Below are the code and all the weights of a small trained network. Each question names an input and a class and asks about switching units off, where a switched-off unit gives its printed mean instead of its output.

import numpy as np


def w(rows, s, z=0):
    codes = np.array(rows[::2]) - 128.0
    scale = np.full(codes.shape[1], s)
    scale[-1] = z or s
    return codes * scale


def norm(h):
    return h / np.sqrt((h * h).mean(-1, keepdims=True) + 1e-5)


def f(y):
    return np.maximum(y, 0)


def log_softmax(a):
    a = a - a.max(-1, keepdims=True)
    return a - np.log(np.exp(a).sum(-1, keepdims=True))


def net(x, mask):
    res = np.array(x, float).reshape(1, 4) / 4 @ E
    u = 0
    for l in range(2):
        y = f(norm(res) @ A[l][:, :-1].T + A[l][:, -1])
        res = res + np.where(mask[u : u + 6], y, B[l][:, -1]) @ B[l][:, :-1]
        u += 6
    return log_softmax(norm(res)[-1] @ U[:, :-1].T + U[:, -1])


A, B = {}, {}
E = w([
[91,61,75,53,170,25,136,196,53,54,213,89],'x0',
[128,207,100,237,144,181,83,54,83,182,87,78],'x1',
[232,146,187,119,171,33,86,63,104,187,24,140],'x2',
[54,187,55,60,180,182,13,200,170,255,224,108],'x3',
],0.0082)
A[0] = w([
[21,169,68,153,187,106,77,104,104,181,134,111,3],'0.n0',
[121,87,152,107,113,155,122,170,145,115,197,185,71],'0.n1',
[41,165,147,71,136,254,102,190,182,241,148,118,72],'0.n2',
[154,136,172,233,78,206,200,48,139,148,7,169,17],'0.n3',
[131,121,166,81,153,88,82,89,115,122,70,150,108],'0.n4',
[63,67,35,69,49,133,215,190,152,49,208,145,57],'0.n5',
],0.0077,0.0059)
B[0] = w([
[180,163,16,110,91,139,92,5,7,153,205,135,172],'0.n0',
[184,50,153,97,83,160,28,163,133,151,158,22,160],'0.n1',
[90,162,1,139,173,147,41,156,217,203,113,249,228],'0.n2',
[183,135,199,230,37,204,99,86,175,55,3,23,253],'0.n3',
[202,87,161,110,146,51,141,122,117,197,152,141,166],'0.n4',
[59,68,178,174,122,128,238,173,52,55,218,153,218],'0.n5',
],0.0093,0.011)
A[1] = w([
[24,105,181,125,189,114,171,130,139,72,208,85,2],'1.n0',
[7,219,77,81,148,220,92,154,199,156,132,255,12],'1.n1',
[34,48,108,87,198,147,106,183,97,149,205,141,39],'1.n2',
[76,153,151,83,137,167,213,213,102,31,157,94,59],'1.n3',
[140,193,171,215,101,189,177,105,157,79,26,58,56],'1.n4',
[88,181,71,28,243,206,41,186,210,78,127,147,56],'1.n5',
],0.0094,0.0059)
B[1] = w([
[19,41,144,87,81,74,167,155,77,61,214,190,165],'1.n0',
[206,245,83,156,157,137,90,218,225,243,140,138,211],'1.n1',
[41,106,142,136,93,222,123,104,166,94,88,153,191],'1.n2',
[119,84,123,156,51,166,154,160,87,98,224,192,176],'1.n3',
[99,193,166,149,47,160,59,37,106,39,52,75,250],'1.n4',
[178,156,127,216,134,190,68,188,234,210,184,62,185],'1.n5',
],0.012,0.014)
U = w([
[112,107,103,160,254,197,212,107,204,91,129,99,17],'0',
[178,61,195,50,182,37,178,146,105,158,107,162,109],'1',
[122,193,59,171,176,176,60,187,221,228,188,193,184],'2',
[127,162,61,90,159,112,73,66,32,172,189,125,5],'3',
[167,137,203,192,55,160,94,44,124,72,48,65,255],'4',
[58,36,97,73,78,149,200,197,101,62,223,202,216],'5',
],0.018,0.0064)

Each question gives the input, the list of numbers given to net, and the class t.
The units are the neurons (one row each of A and B). Each row of codes is followed by its name. A weight is (code - 128) times the scale printed after its matrix; where a second scale follows, it is the last column's (A, B and U).
mask holds one flag per neuron, layer by layer. A switched-off neuron (its flag False) gives its mean, the last column of its row in B, instead of its output. The means were averaged over made-up inputs and are rounded, as every weight is.
A unit's drop is (log p(t) with every unit on - log p(t) with that unit switched off) / (log p(t) with every unit on - log p(t) with every unit switched off).
The circuit of an input: a set's keep is (log p(t) with only the set's units on - log p(t) with every unit switched off) / (log p(t) with every unit on - log p(t) with every unit switched off). Starting from all 12 units, units are removed one at a time, each time the one whose removal leaves the highest keep (on an exact tie, the one counted first), for as long as the keep stays at least 0.8.
circuit, biggest first: the units of the circuit, biggest drop first
top k neurons: the k neurons with the biggest drops, biggest first
top k neurons in layer l: the k neurons of layer l with the biggest drops, biggest first
drop when u is switched off: that unit's drop, to one decimal
input [-5,-6,-4,0], class 5: circuit, biggest first -> [0.n5]
input [6,6,1,-1], class 3: top 2 neurons -> [0.n3; 1.n4]
input [2,-8,8,-5], class 1: top 2 neurons -> [0.n3; 1.n4]
input [-3,-3,-7,-6], class 5: top 3 neurons -> [0.n5; 1.n3; 1.n0]
input [8,1,4,-8], class 1: top 3 neurons -> [0.n3; 1.n4; 0.n5]
input [6,7,-3,1], class 3: top 2 neurons in layer 0 -> [0.n0; 0.n2]
input [-3,-6,7,-1], class 1: top 3 neurons in layer 1 -> [1.n4; 1.n2; 1.n5]
input [6,7,2,4], class 3: top 2 neurons in layer 0 -> [0.n0; 0.n2]
input [3,-2,4,-4], class 1: drop when 1.n4 is switched off -> 0.3
input [0,-2,6,0], class 1: drop when 0.n3 is switched off -> 0.4
input [6,4,8,-4], class 1: drop when 0.n3 is switched off -> 0.6
input [7,3,-2,1], class 5: drop when 1.n3 is switched off -> 0.0
